In the rows, 128 means zero.
112  80  128  116  117  145  113  178  147  121  57  146  90  135  137  139  171  47  94  179  143  124  154  110  136  123  146  179  156  115  167  107  46  111  108  136  89  157  175  139  216  113  113  111  139  136  106  71  66  145  167  85  137  158  114 -> z919
139  94  119  88  122  96  68  121  101  116  122  82  127  100  84  161  223  138  119  57  184  196  198  95  103  136  86  146  177  148  158  109  136  166  146  145  110  111  120  177  97  168  191  97  143  112  92  81  124  16  162  144  150  126  97 -> z206
144  122  93  110  106  128  89  123  122  138  127  79  161  94  88  171  206  133  122  54  179  198  184  72  97  124  96  125  165  148  147  102  125  196  159  131  102  90  139  184  104  177  206  104  134  136  82  99  128  44  163  130  128  89  102 -> z748
131  117  98  75  179  71  102  206  154  146  130  158  173  154  166  90  195  121  127  77  135  130  142  61  135  137  138  100  49  154  111  72  199  181  98  135  127  138  37  151  82  95  95  97  106  107  165  116  141  97  77  77  184  141  116 -> z250
128  122  95  81  187  85  94  208  159  148  120  147  167  162  153  93  215  109  110  87  135  144  137  61  149  127  138  84  52  164  105  70  175  190  86  140  129  120  28  141  79  82  98  109  116  109  168  85  156  79  75  108  167  142  132 -> z206
120  111  84  78  190  84  83  193  178  161  146  157  184  137  170  125  204  145  107  81  130  129  125  51  130  130  147  79  60  157  106  63  159  207  86  158  129  124  38  138  76  83  97  112  105  109  160  92  154  101  82  89  152  139  114 -> z748
106  85  93  127  135  132  123  122  151  103  77  144  104  129  139  93  125  68  93  171  177  146  104  126  120  112  138  193  179  106  164  131  64  87  102  125  92  139  151  147  201  130  85  129  127  154  101  63  76  131  147  89  150  163  119 -> z511
124  121  80  69  187  77  72  192  150  156  124  161  193  145  184  121  187  142  101  69  142  127  131  48  126  135  146  83  69  155  116  69  201  193  82  150  130  124  25  140  67  71  105  116  102  116  161  100  150  93  81  97  141  153  125 -> z142
105  82  96  133  130  134  116  137  151  110  68  150  137  137  126  103  126  64  88  163  185  156  117  111  121  109  127  192  150  108  169  123  60  101  108  119  94  138  139  149  208  121  87  124  116  152  110  62  82  128  153  100  147  168  132 -> z511
121  102  94  134  134  135  117  140  131  111  82  136  119  144  153  92  126  68  86  166  178  144  115  130  123  116  133  171  149  102  176  121  87  88  96  109  110  125  127  134  189  130  90  113  129  158  105  70  103  130  142  96  146  152  139 -> z142
140  137  85  86  173  107  105  229  143  163  115  176  163  165  155  98  208  103  116  84  132  131  139  68  150  127  155  92  28  164  93  60  188  196  86  148  125  119  41  130  66  94  93  98  124  112  164  90  152  92  68  124  165  132  137 -> z919
98  99  97  140  129  155  104  136  149  123  78  145  121  121  132  103  138  62  89  173  172  146  116  107  125  97  141  191  158  112  145  143  59  92  107  125  82  133  148  141  195  132  95  124  136  148  109  56  94  130  144  109  143  160  116 -> z511
137  135  101  111  104  120  179  171  130  134  77  139  164  141  113  144  206  41  80  91  109  158  156  68  132  132  138  126  138  150  158  85  167  144  132  167  121  103  148  162  98  120  94  138  109  141  147  111  98  83  130  117  192  174  157 -> z931
120  95  112  73  194  73  96  190  158  139  141  185  175  154  155  113  197  122  116  73  135  130  142  61  125  141  134  97  48  172  118  78  191  175  100  153  116  121  48  132  90  95  99  104  98  89  169  95  146  113  71  104  178  147  110 -> z993
157  88  112  92  123  82  71  128  86  125  128  103  155  103  93  164  217  153  109  28  190  188  208  96  92  144  69  137  179  127  169  93  160  166  149  134  113  95  105  183  106  171  185  91  132  109  86  91  117  24  165  152  155  139  110 -> z142
144  131  115  96  108  116  166  167  174  155  84  121  178  149  114  137  229  53  77  79  127  168  147  74  134  117  125  119  145  149  160  75  151  161  133  160  125  99  146  147  92  113  110  135  134  101  157  96  102  61  132  112  183  155  161 -> z206
131  99  81  71  197  71  76  195  158  148  137  156  182  141  176  125  196  143  106  71  136  133  136  48  129  141  138  79  74  158  118  73  184  186  71  140  142  126  21  145  76  75  99  111  101  120  161  97  153  96  76  94  156  147  128 -> z142
108  77  113  133  122  136  116  155  150  115  73  156  106  130  130  100  159  63  92  166  169  147  145  112  128  123  134  194  141  86  176  102  72  82  125  114  98  155  134  140  220  115  96  105  139  125  102  92  80  128  174  83  157  156  120 -> z250
110  68  141  117  137  142  110  156  152  122  80  148  104  118  128  117  172  58  94  164  144  133  146  105  132  123  134  182  172  115  158  123  32  103  120  150  77  150  175  164  222  104  106  110  135  142  100  70  66  134  163  91  145  176  108 -> z511
144  86  112  93  118  79  74  98  119  111  138  90  174  99  93  182  190  170  112  54  204  190  157  83  83  151  61  151  202  138  164  112  148  179  153  145  105  103  111  180  116  167  193  121  108  111  83  99  103  37  157  127  119  148  69 -> z511
113  126  88  78  186  79  93  209  155  165  140  174  176  158  157  124  205  121  115  85  123  130  144  65  152  149  128  85  54  154  96  55  179  183  90  157  135  116  43  111  85  79  89  115  103  105  156  119  161  98  77  73  140  171  115 -> z919
93  65  111  105  128  118  113  137  160  120  75  158  98  150  135  124  130  59  85  172  154  142  139  121  122  138  145  185  141  102  189  107  62  84  98  140  80  151  143  128  230  99  82  121  130  118  105  72  74  148  165  71  139  170  115 -> z993
138  115  107  103  103  126  147  156  166  136  102  137  197  132  109  150  202  54  68  86  111  142  148  47  121  121  110  125  147  131  173  93  177  161  155  154  121  97  139  157  109  122  120  153  109  135  150  115  106  79  132  89  178  149  145 -> z931
100  83  138  131  114  138  115  163  142  105  70  134  94  139  133  127  151  42  95  182  142  134  142  124  136  121  139  178  165  112  175  124  52  101  106  130  88  154  156  141  225  105  113  122  137  145  103  62  79  140  164  92  119  153  126 -> z206
141  105  111  98  126  83  78  129  108  114  130  89  137  104  96  160  186  142  124  49  184  183  182  103  95  143  65  129  190  148  160  93  148  181  141  151  106  106  111  185  114  169  192  112  132  117  87  101  119  34  150  125  114  116  98 -> z206
99  58  108  131  149  136  118  158  152  112  106  157  110  135  109  131  167  67  80  170  152  148  156  110  121  126  135  169  145  100  193  88  59  74  126  116  100  148  137  136  241  92  112  118  129  143  107  100  92  127  165  79  150  149  127 -> z993
137  125  126  122  96  142  157  145  158  158  89  143  218  125  104  144  219  46  74  82  140  155  155  45  117  99  115  143  141  149  147  93  184  171  167  168  93  97  143  160  89  144  136  144  124  122  143  66  114  81  120  152  193  139  128 -> z511
103  76  109  118  133  120  125  139  139  124  91  155  112  138  139  120  130  72  90  179  159  154  116  124  121  126  136  182  154  91  180  102  54  96  109  145  90  141  140  130  224  90  72  126  119  135  99  71  85  144  183  66  131  182  116 -> z748
140  121  93  86  179  92  103  203  158  157  113  173  193  159  157  93  210  104  103  78  133  151  139  53  146  121  136  104  45  171  99  82  185  198  97  139  120  117  43  151  69  94  100  106  102  115  170  80  140  89  69  128  189  140  136 -> z511
130  80  103  98  121  71  84  138  107  130  131  106  174  112  71  177  186  147  113  27  183  195  192  88  96  145  55  136  175  143  157  78  143  182  155  150  113  103  106  192  130  162  183  111  116  132  91  111  112  32  159  120  127  140  109 -> z511
141  157  96  111  94  132  170  172  167  162  71  134  183  152  101  107  206  24  78  85  132  175  162  64  134  112  149  140  110  140  153  82  171  153  147  148  114  110  144  157  92  139  107  117  127  119  141  113  108  71  117  120  208  130  154 -> z250
154  138  87  100  107  145  177  142  166  162  107  133  179  140  108  129  223  54  81  91  130  172  121  67  121  110  150  113  132  137  153  87  160  166  144  161  115  85  157  166  79  114  104  133  122  117  150  110  114  85  135  105  196  142  161 -> z748
155  118  111  100  106  123  72  133  118  117  115  82  150  95  96  164  219  133  123  47  162  176  203  64  105  141  73  137  175  148  155  105  127  189  154  127  108  96  136  185  109  188  205  102  138  133  93  101  102  28  148  139  130  107  105 -> z931
146  85  110  93  115  87  89  131  112  125  127  99  154  108  81  149  218  151  124  35  181  192  210  90  94  139  68  154  172  124  160  82  149  159  164  126  110  109  126  189  119  170  175  88  133  114  90  104  112  14  169  130  153  140  111 -> z250
134  115  101  94  191  84  88  201  168  149  143  172  188  146  158  103  210  117  111  74  113  124  146  44  150  146  112  95  58  150  108  83  185  183  94  150  136  102  36  113  76  97  80  115  100  110  160  100  155  97  72  106  170  155  116 -> z931
129  77  107  95  124  64  81  130  102  121  131  107  170  106  79  180  184  142  114  33  197  193  194  91  96  144  54  147  190  144  164  90  158  187  147  158  109  110  103  182  116  169  193  114  105  137  85  102  115  37  160  123  129  147  98 -> z511
160  78  107  92  125  63  77  109  82  106  118  88  167  106  103  185  197  157  114  52  212  193  179  88  85  162  62  135  199  124  186  97  179  166  145  150  118  98  81  186  124  168  185  111  107  118  69  101  113  44  173  124  129  158  74 -> z142
110  77  115  114  132  123  108  155  131  128  76  142  114  137  140  128  129  64  87  163  146  142  146  119  119  136  135  173  154  95  186  107  65  90  106  132  97  146  129  138  220  93  103  116  136  133  101  80  79  134  177  75  134  176  132 -> z142
109  96  98  132  135  146  117  134  160  121  82  148  116  126  147  95  139  62  87  180  175  147  109  118  122  108  142  189  142  104  165  119  55  107  110  128  95  136  144  128  196  134  84  118  127  139  105  60  97  149  154  78  151  151  117 -> z748
150  74  120  87  122  73  65  117  105  103  141  80  137  104  90  172  212  159  124  65  204  188  167  91  99  163  61  130  192  134  181  99  148  183  148  153  109  106  98  189  134  153  183  111  120  107  78  118  111  35  173  113  117  138  78 -> z206
104  86  119  128  134  132  119  148  156  113  89  162  98  130  125  94  134  70  94  174  162  143  140  117  130  130  143  191  155  88  178  103  57  71  132  123  103  149  148  144  233  97  88  110  138  130  100  101  83  138  164  72  142  152  128 -> z250
144  144  102  107  109  126  173  176  136  149  85  137  157  134  117  136  209  26  83  95  110  173  151  86  134  116  151  119  149  152  151  84  160  144  126  183  103  107  150  167  96  119  108  142  135  120  142  102  106  64  127  129  180  159  152 -> z206
117  80  109  132  112  158  103  173  146  129  54  148  106  134  137  131  163  58  82  167  146  134  143  107  137  107  160  168  132  117  160  118  40  104  103  131  84  147  178  148  212  119  108  105  150  143  109  69  80  129  164  117  137  144  125 -> z919
139  76  121  97  119  77  67  111  114  113  128  92  175  92  80  175  209  159  99  51  218  185  175  83  87  155  50  142  195  134  171  108  155  195  149  170  95  109  97  188  117  172  186  115  115  108  74  90  107  34  165  137  126  153  65 -> z511
122  120  87  95  194  105  106  200  179  149  121  170  187  156  149  100  210  102  99  83  130  141  148  63  129  122  133  85  35  172  109  81  187  189  88  129  125  105  39  127  76  105  107  107  101  115  170  94  159  95  62  116  174  138  133 -> z993
168  163  102  111  97  130  163  169  136  152  89  130  179  145  115  121  201  27  65  80  136  163  160  65  114  114  154  131  138  142  156  87  168  159  148  157  117  101  143  156  75  137  120  119  114  123  142  87  110  85  109  132  214  142  164 -> z142
141  125  98  99  105  116  165  156  153  154  93  103  171  153  104  151  221  55  92  102  118  173  146  69  127  123  130  126  156  151  155  93  156  154  132  160  123  100  149  161  89  118  109  140  123  120  150  98  116  68  130  110  183  155  153 -> z206
91  86  85  128  127  148  118  118  170  103  77  145  107  138  132  101  129  61  77  183  179  147  111  127  112  107  152  184  147  112  173  131  74  77  100  112  93  128  147  120  201  129  98  125  131  147  110  64  96  140  140  81  140  148  121 -> z993
160  145  101  96  86  119  163  169  174  164  91  141  172  149  111  90  217  34  82  75  139  170  160  65  131  118  137  150  123  130  155  65  171  160  158  165  108  100  148  165  96  141  84  121  126  108  135  100  99  60  129  119  214  152  154 -> z250
128  106  95  64  197  75  90  187  159  154  135  162  177  145  170  118  204  149  115  81  138  134  123  53  127  130  143  89  63  156  109  61  172  212  93  157  123  126  40  146  79  76  98  112  98  109  166  90  147  111  89  91  157  149  115 -> z748
129  121  85  66  199  71  80  183  169  145  142  168  186  137  184  114  174  158  101  66  152  121  115  66  126  140  140  80  83  155  115  77  188  181  82  142  141  118  34  140  68  83  106  117  109  111  161  105  155  93  62  89  134  144  128 -> z142
136  91  106  98  108  82  77  137  114  123  136  97  161  95  88  163  200  148  130  40  177  184  205  83  90  150  56  132  172  128  163  78  149  182  158  146  109  120  114  194  130  178  182  102  129  116  79  124  112  31  162  107  123  125  95 -> z250
107  83  135  133  106  166  108  176  158  123  46  140  127  125  136  108  175  39  88  163  142  135  167  85  131  109  136  180  128  107  155  117  67  118  121  126  73  149  159  152  211  128  112  100  147  134  104  58  81  131  169  107  139  146  111 -> z250
149  146  106  113  105  142  173  173  125  152  77  136  173  132  118  142  216  38  82  82  93  156  163  60  128  125  129  136  134  154  142  83  164  149  137  166  108  98  141  166  92  138  96  129  123  136  147  102  104  66  115  127  189  172  146 -> z931
113  77  120  137  121  138  119  166  142  115  69  147  114  135  124  107  163  56  94  167  160  155  166  95  123  119  136  200  135  95  172  92  69  90  132  107  98  160  133  143  221  109  107  101  132  132  107  76  82  138  172  94  167  144  120 -> z250
105  75  108  105  126  111  103  147  135  119  69  154  99  148  147  132  139  75  86  169  164  139  136  121  124  143  139  187  146  92  183  89  61  97  96  146  92  161  143  127  222  95  77  121  133  126  103  66  76  143  173  68  129  180  110 -> z919
93  92  95  111  137  126  116  140  152  117  106  137  104  124  138  125  126  68  100  178  162  145  111  125  110  133  148  177  168  98  181  116  61  97  102  145  91  148  151  125  210  82  81  128  126  139  98  86  75  143  179  38  126  170  112 -> z748
110  104  101  121  136  133  113  128  167  102  71  150  95  134  141  78  126  68  90  172  159  137  118  127  133  121  128  195  149  105  174  126  54  92  96  115  111  137  149  125  197  127  72  116  129  140  114  69  73  137  139  81  151  161  140 -> z931
133  141  110  123  83  135  167  161  159  149  96  139  200  127  105  134  209  42  80  96  132  156  151  63  119  102  132  127  130  129  151  92  192  146  163  149  107  102  139  163  108  142  124  138  128  117  140  101  118  76  123  114  181  146  138 -> z250
135  140  101  123  87  140  172  165  155  150  90  134  201  136  95  133  198  35  84  90  130  162  153  57  111  105  135  138  130  130  153  86  198  146  167  144  104  96  138  169  108  137  123  138  126  128  144  107  116  80  125  118  188  136  141 -> z250
107  61  121  111  136  101  102  130  144  112  80  151  115  138  142  131  130  88  95  170  170  144  126  116  112  139  127  210  180  91  181  125  64  98  112  140  91  157  145  138  223  94  83  137  117  136  102  57  65  152  175  84  134  184  105 -> z511
143  162  109  106  111  142  178  170  159  164  96  138  173  135  105  121  211  29  76  91  132  160  151  73  117  106  155  122  132  140  144  70  134  175  158  182  108  92  156  150  83  124  113  129  119  129  142  100  115  89  125  105  197  149  141 -> z748
145  120  110  77  190  79  94  190  155  134  124  173  166  155  167  96  202  126  120  72  128  113  130  47  146  147  133  109  53  164  117  86  190  192  95  139  131  121  51  136  68  105  82  98  100  103  171  97  133  107  58  124  191  129  124 -> z931
139  132  100  122  107  147  172  156  160  161  91  139  178  132  107  148  227  39  81  96  112  162  160  60  120  109  139  119  120  165  145  93  165  153  139  163  100  95  156  167  93  157  120  126  122  116  142  94  122  82  109  144  200  142  144 -> z993
139  102  108  104  121  93  96  139  97  130  132  106  158  96  85  181  197  143  125  41  189  194  188  100  94  130  69  132  163  144  160  77  143  199  152  151  116  102  109  184  113  182  190  99  123  131  86  96  126  42  164  134  123  123  114 -> z748
116  79  137  132  123  145  108  173  153  106  68  129  96  137  137  112  168  41  91  166  150  136  148  108  137  116  134  173  158  118  166  118  34  101  110  124  86  144  163  141  216  113  109  111  138  136  112  63  79  128  165  105  146  147  117 -> z206
150  120  102  77  198  75  87  185  143  136  135  168  160  144  173  109  193  130  121  82  140  120  122  66  123  144  146  90  69  165  115  96  183  176  89  133  128  124  46  148  76  93  104  94  96  97  167  108  135  116  62  117  187  150  124 -> z142
145  135  105  116  108  141  194  172  140  164  91  143  183  123  115  148  218  40  88  93  102  171  149  73  122  107  148  119  128  157  139  72  155  163  151  167  109  99  142  157  94  126  115  132  117  132  141  106  108  79  132  115  195  160  146 -> z748
127  129  108  119  106  136  139  165  152  144  93  116  188  129  97  157  209  40  75  106  122  159  152  52  120  102  134  120  139  146  153  102  168  164  148  160  103  106  138  150  100  130  137  143  128  124  144  86  131  76  125  130  177  126  132 -> z206
119  97  89  74  190  74  77  173  169  143  137  165  197  145  176  112  193  150  104  64  142  127  118  47  130  135  144  95  78  153  112  75  187  193  86  162  118  127  40  154  77  77  99  126  102  117  166  87  138  99  78  107  157  152  115 -> z511
104  67  111  123  155  136  123  151  152  121  122  165  90  118  119  109  159  78  100  165  163  143  128  128  119  132  138  172  161  88  185  84  27  84  130  137  104  142  145  137  230  84  87  116  138  139  96  107  82  129  182  57  149  156  122 -> z748
162  108  113  96  106  114  75  131  103  141  131  77  157  98  92  179  220  136  138  58  171  199  202  69  96  133  87  145  159  152  142  105  130  208  168  138  98  98  136  183  107  185  204  94  128  133  85  81  125  54  162  141  137  103  95 -> z748
102  88  131  137  102  166  118  161  158  120  59  142  110  120  132  110  161  44  97  172  143  134  161  99  134  114  142  182  145  110  154  141  58  105  113  112  73  153  170  153  204  131  114  102  148  137  95  68  85  132  158  106  136  134  115 -> z250
112  95  106  113  128  142  96  149  131  114  96  155  82  131  144  117  137  77  93  182  164  124  113  125  123  140  147  172  153  92  168  99  63  92  108  154  85  144  146  132  220  94  80  115  148  125  94  79  85  133  164  66  109  176  110 -> z919
138  140  101  118  112  134  171  171  139  159  81  139  183  125  122  143  219  46  76  86  119  163  151  75  131  118  140  109  138  152  154  97  174  141  127  158  122  98  142  171  92  133  109  130  127  119  134  108  113  71  130  130  186  164  161 -> z142
147  131  106  89  110  137  155  167  174  160  80  117  166  148  106  126  237  42  79  85  121  169  149  65  137  114  141  125  132  154  149  84  147  160  135  160  121  102  152  155  82  113  110  125  140  113  158  100  110  58  128  115  193  142  159 -> z206
150  152  85  104  93  133  163  174  150  163  81  131  175  155  101  142  209  32  65  95  129  168  155  63  128  112  158  131  128  148  149  76  149  162  140  167  109  105  166  151  85  132  122  130  118  129  145  99  115  74  117  122  195  149  154 -> z919
132  96  108  99  129  86  67  130  99  123  139  99  158  90  97  186  190  156  116  46  181  171  197  96  86  150  60  121  190  132  165  91  151  175  143  141  119  98  100  186  119  167  199  101  125  123  74  104  128  40  153  113  107  135  99 -> z142
111  92  112  112  115  124  106  135  147  107  72  153  101  138  149  86  127  71  104  167  184  148  126  125  121  132  139  205  151  78  180  122  80  90  111  121  89  152  141  137  217  112  71  117  138  125  96  73  75  140  175  70  129  164  117 -> z250
138  130  99  115  109  133  154  156  150  154  95  131  202  131  104  142  210  43  61  83  134  158  152  59  110  116  127  118  145  134  166  91  195  152  147  155  111  94  130  159  97  126  127  144  122  129  137  100  121  81  128  121  186  145  146 -> z142
156  150  104  105  102  146  148  174  144  162  86  134  182  147  110  122  215  31  68  81  124  161  154  57  122  120  152  117  124  143  152  82  161  163  151  168  113  88  136  159  88  129  121  118  131  125  138  98  114  76  116  133  189  141  162 -> z142
110  96  75  72  193  77  79  191  172  146  139  165  189  146  158  131  204  142  101  69  142  133  148  48  119  136  138  83  67  152  124  59  181  185  91  153  127  124  42  144  94  84  103  122  108  114  167  102  154  98  80  84  145  145  125 -> z993
93  77  125  135  126  155  133  162  152  133  74  148  113  116  130  139  168  58  96  187  133  143  149  116  132  106  137  174  151  117  164  119  39  112  111  120  88  138  162  142  214  112  112  112  135  141  98  62  84  138  172  94  135  148  120 -> z748
111  91  105  109  131  130  104  138  140  116  81  158  86  141  141  115  137  75  96  179  171  133  119  124  115  133  141  186  166  88  180  102  59  85  110  143  85  142  156  123  219  101  81  130  146  125  97  67  76  129  172  81  124  165  105 -> z919
127  151  112  128  94  150  183  161  155  160  76  143  180  128  117  126  212  38  87  102  115  161  157  68  133  112  141  133  128  144  135  90  177  141  144  153  99  99  148  158  94  143  112  125  137  109  133  94  117  76  121  136  180  152  143 -> z250
137  114  111  80  193  77  90  195  153  131  118  171  168  147  172  97  190  128  111  65  122  114  143  55  144  147  127  97  49  165  119  81  186  189  92  143  125  123  41  140  80  94  90  105  94  111  171  112  130  97  78  113  186  155  122 -> z931
147  78  99  92  113  80  69  117  89  115  116  86  156  115  90  189  210  157  116  58  203  187  177  84  87  156  65  141  177  130  174  84  156  182  143  155  107  103  106  182  132  171  178  106  112  116  75  102  111  43  173  115  123  154  67 -> z919
150  108  121  105  103  118  70  129  102  134  119  85  168  86  89  187  210  138  122  47  175  195  216  70  102  133  66  146  182  151  138  109  110  190  169  135  91  102  142  191  113  189  217  101  132  128  82  91  114  21  159  154  128  121  87 -> z511
132  142  121  116  100  136  154  168  161  147  90  119  183  135  106  149  208  31  76  102  137  149  146  54  124  108  132  121  141  155  152  89  181  165  154  167  105  101  135  151  93  123  141  144  130  120  149  84  128  84  122  118  174  130  133 -> z206
110  78  125  123  123  133  107  164  157  114  69  141  91  127  137  122  144  52  86  174  154  142  144  123  148  120  136  171  159  118  166  124  46  100  99  126  84  150  160  144  222  101  108  122  141  139  107  79  86  132  164  94  121  150  127 -> z206
97  104  100  128  126  137  116  141  157  127  63  148  126  133  144  99  121  62  85  168  170  151  123  119  132  102  146  193  150  114  148  131  53  97  99  126  89  147  149  134  188  128  98  125  136  143  112  52  88  135  140  94  142  156  123 -> z511
139  91  111  100  113  77  81  110  105  114  127  87  168  101  92  172  190  161  132  57  205  187  185  89  86  157  59  148  181  116  169  97  165  164  154  141  107  111  93  187  132  177  178  105  120  114  70  111  122  36  167  108  115  151  68 -> z250
154  127  101  103  118  139  174  163  146  163  88  136  180  134  112  139  236  48  73  84  120  163  155  75  124  112  130  110  158  133  160  97  174  146  127  147  119  83  140  166  84  118  114  130  129  120  140  107  111  63  132  123  195  161  159 -> z142
